B =
[[103,82,144,87,110,48,74,90,88,137,115,123,110,132],
[84,94,118,114,88,101,98,92,107,82,117,102,81,103],
[88,87,88,116,107,116,122,110,103,61,95,89,80,97],
[111,118,137,141,91,103,96,73,112,94,104,113,38,106],
[100,116,99,122,132,111,79,135,64,122,96,155,98,60],
[62,77,86,68,96,99,99,130,91,103,128,107,152,92],
[86,66,97,127,166,92,106,155,53,80,85,142,86,86],
[105,93,117,81,63,80,102,54,135,95,110,57,100,138],
[139,80,89,95,126,77,132,83,109,83,54,55,79,143],
[127,97,87,123,133,104,125,103,95,77,60,88,62,107],
[121,124,107,111,88,109,105,78,116,107,92,92,74,105],
[86,99,85,112,93,125,116,106,108,68,102,89,88,88]]
B[-12,-14]	103
B[:, -4]	[115, 117, 95, 104, 96, 128, 85, 110, 54, 60, 92, 102]
B[1,-3]	102
B[:, 6]	[74, 98, 122, 96, 79, 99, 106, 102, 132, 125, 105, 116]
B[-6,1]	66
B[1,-2]	81
B[-4,11]	55
B[10,1]	124
B[:, 12]	[110, 81, 80, 38, 98, 152, 86, 100, 79, 62, 74, 88]
B[-12,-12]	144
B[-10,11]	89
B[9]	[127, 97, 87, 123, 133, 104, 125, 103, 95, 77, 60, 88, 62, 107]
B[10,-1]	105
B[-3,6]	125
B[-6,-11]	127
B[-11]	[84, 94, 118, 114, 88, 101, 98, 92, 107, 82, 117, 102, 81, 103]
B[-8,-13]	116
B[-2,5]	109
B[10,-8]	105
B[-11,-6]	107
B[-9,-6]	112
B[11,-5]	68
B[3,-9]	103
B[-4]	[139, 80, 89, 95, 126, 77, 132, 83, 109, 83, 54, 55, 79, 143]
B[:, 7]	[90, 92, 110, 73, 135, 130, 155, 54, 83, 103, 78, 106]
B[-6]	[86, 66, 97, 127, 166, 92, 106, 155, 53, 80, 85, 142, 86, 86]
B[4,-12]	99
B[11,-13]	99
B[:, -3]	[123, 102, 89, 113, 155, 107, 142, 57, 55, 88, 92, 89]
B[-4,8]	109
B[-5,3]	81
B[:, -9]	[48, 101, 116, 103, 111, 99, 92, 80, 77, 104, 109, 125]
B[2,-11]	116
B[-12]	[103, 82, 144, 87, 110, 48, 74, 90, 88, 137, 115, 123, 110, 132]
B[6,0]	86
B[6,-6]	53
B[-2,-2]	74
B[:, 1]	[82, 94, 87, 118, 116, 77, 66, 93, 80, 97, 124, 99]

grid =
[[64,86,151,92,87,111,87,77,89,87,95,98,77,101,109],
[98,109,106,127,62,104,128,88,99,85,69,81,78,139,94],
[70,100,122,73,78,142,85,77,99,85,90,105,91,91,95],
[107,112,105,132,61,101,124,89,99,83,60,88,74,135,93],
[104,112,103,125,63,105,112,91,99,82,67,96,62,130,90],
[66,83,143,84,83,128,86,77,95,90,91,105,84,96,110],
[107,113,105,132,60,101,125,89,99,83,60,87,74,136,93],
[103,112,103,125,63,106,113,91,99,83,67,95,62,130,90],
[64,87,152,93,87,111,88,76,89,87,95,98,77,101,108],
[66,100,120,74,78,141,87,83,95,88,87,106,88,93,109],
[111,110,103,132,69,99,113,91,102,78,61,98,69,129,94],
[66,100,121,74,78,140,87,83,94,88,87,106,88,93,110]]
grid[0, 0]: 64
grid[4]: [104, 112, 103, 125, 63, 105, 112, 91, 99, 82, 67, 96, 62, 130, 90]
grid[9, 7]: 83
grid[0, 6]: 87
grid[10, 0]: 111
grid[:, 9]: [87, 85, 85, 83, 82, 90, 83, 83, 87, 88, 78, 88]
grid[1, 11]: 81
grid[3, 14]: 93
grid[0, 5]: 111
grid[8, 1]: 87
grid[11, 3]: 74
grid[2, 9]: 85
grid[7]: [103, 112, 103, 125, 63, 106, 113, 91, 99, 83, 67, 95, 62, 130, 90]
grid[7, 13]: 130
grid[10, 8]: 102
grid[1, 14]: 94
grid[5, 12]: 84
grid[7, 7]: 91
grid[:, 4]: [87, 62, 78, 61, 63, 83, 60, 63, 87, 78, 69, 78]
grid[:, 2]: [151, 106, 122, 105, 103, 143, 105, 103, 152, 120, 103, 121]
grid[10, 10]: 61
grid[0, 1]: 86
grid[8, 6]: 88
grid[0, 7]: 77
grid[2, 0]: 70
grid[5, 11]: 105
grid[11, 1]: 100
grid[5]: [66, 83, 143, 84, 83, 128, 86, 77, 95, 90, 91, 105, 84, 96, 110]
grid[3, 3]: 132
grid[6, 1]: 113
grid[0]: [64, 86, 151, 92, 87, 111, 87, 77, 89, 87, 95, 98, 77, 101, 109]
grid[:, 14]: [109, 94, 95, 93, 90, 110, 93, 90, 108, 109, 94, 110]
grid[1, 5]: 104
grid[10, 5]: 99
grid[6, 4]: 60
grid[1, 7]: 88

data =
array([[105, 131, 104,  75,  94,  91, 106, 118,  60,  98, 131,  88],
       [ 93,  87,  92, 108,  90, 106, 105,  94, 109,  92,  94, 110],
       [110, 114, 116, 104, 129, 103, 106,  86,  95, 115,  96,  89],
       [ 99, 105, 100, 102, 109, 100,  98, 106, 113,  89,  99, 108],
       [112, 116,  84,  73,  80,  83,  97, 108,  61, 125, 127, 107],
       [ 94, 107, 111, 105, 114, 105,  90, 108, 105,  84,  94, 101],
       [120,  63,  99, 121,  94, 108, 103,  83, 152, 133,  73,  84],
       [ 85, 134, 113,  86, 107, 101,  97, 122,  74,  63, 116, 100]])
data[-8, 0] = 105
data[-7, -10] = 92
data[7, -5] = 122
data[6, 1] = 63
data[:, -3] = [98, 92, 115, 89, 125, 84, 133, 63]
data[-5, -12] = 99
data[:, 5] = [91, 106, 103, 100, 83, 105, 108, 101]
data[-5] = [99, 105, 100, 102, 109, 100, 98, 106, 113, 89, 99, 108]
data[6, -6] = 103
data[:, -2] = [131, 94, 96, 99, 127, 94, 73, 116]
data[-1, 8] = 74
data[-3, -3] = 84
data[-5, -7] = 100
data[-5, 7] = 106
data[-2, 2] = 99
data[0, -8] = 94
data[:, 11] = [88, 110, 89, 108, 107, 101, 84, 100]
data[-6, 7] = 86
data[0, -1] = 88
data[1, -5] = 94
data[-4, -3] = 125
data[6, 7] = 83
data[-6, -8] = 129
data[-4, 11] = 107
data[-8] = [105, 131, 104, 75, 94, 91, 106, 118, 60, 98, 131, 88]
data[-5, 9] = 89
data[6] = [120, 63, 99, 121, 94, 108, 103, 83, 152, 133, 73, 84]
data[:, -12] = [105, 93, 110, 99, 112, 94, 120, 85]
data[-4] = [112, 116, 84, 73, 80, 83, 97, 108, 61, 125, 127, 107]
data[4, -8] = 80
data[-7, -1] = 110
data[0, -6] = 106
data[-6, 1] = 114
data[:, 4] = [94, 90, 129, 109, 80, 114, 94, 107]
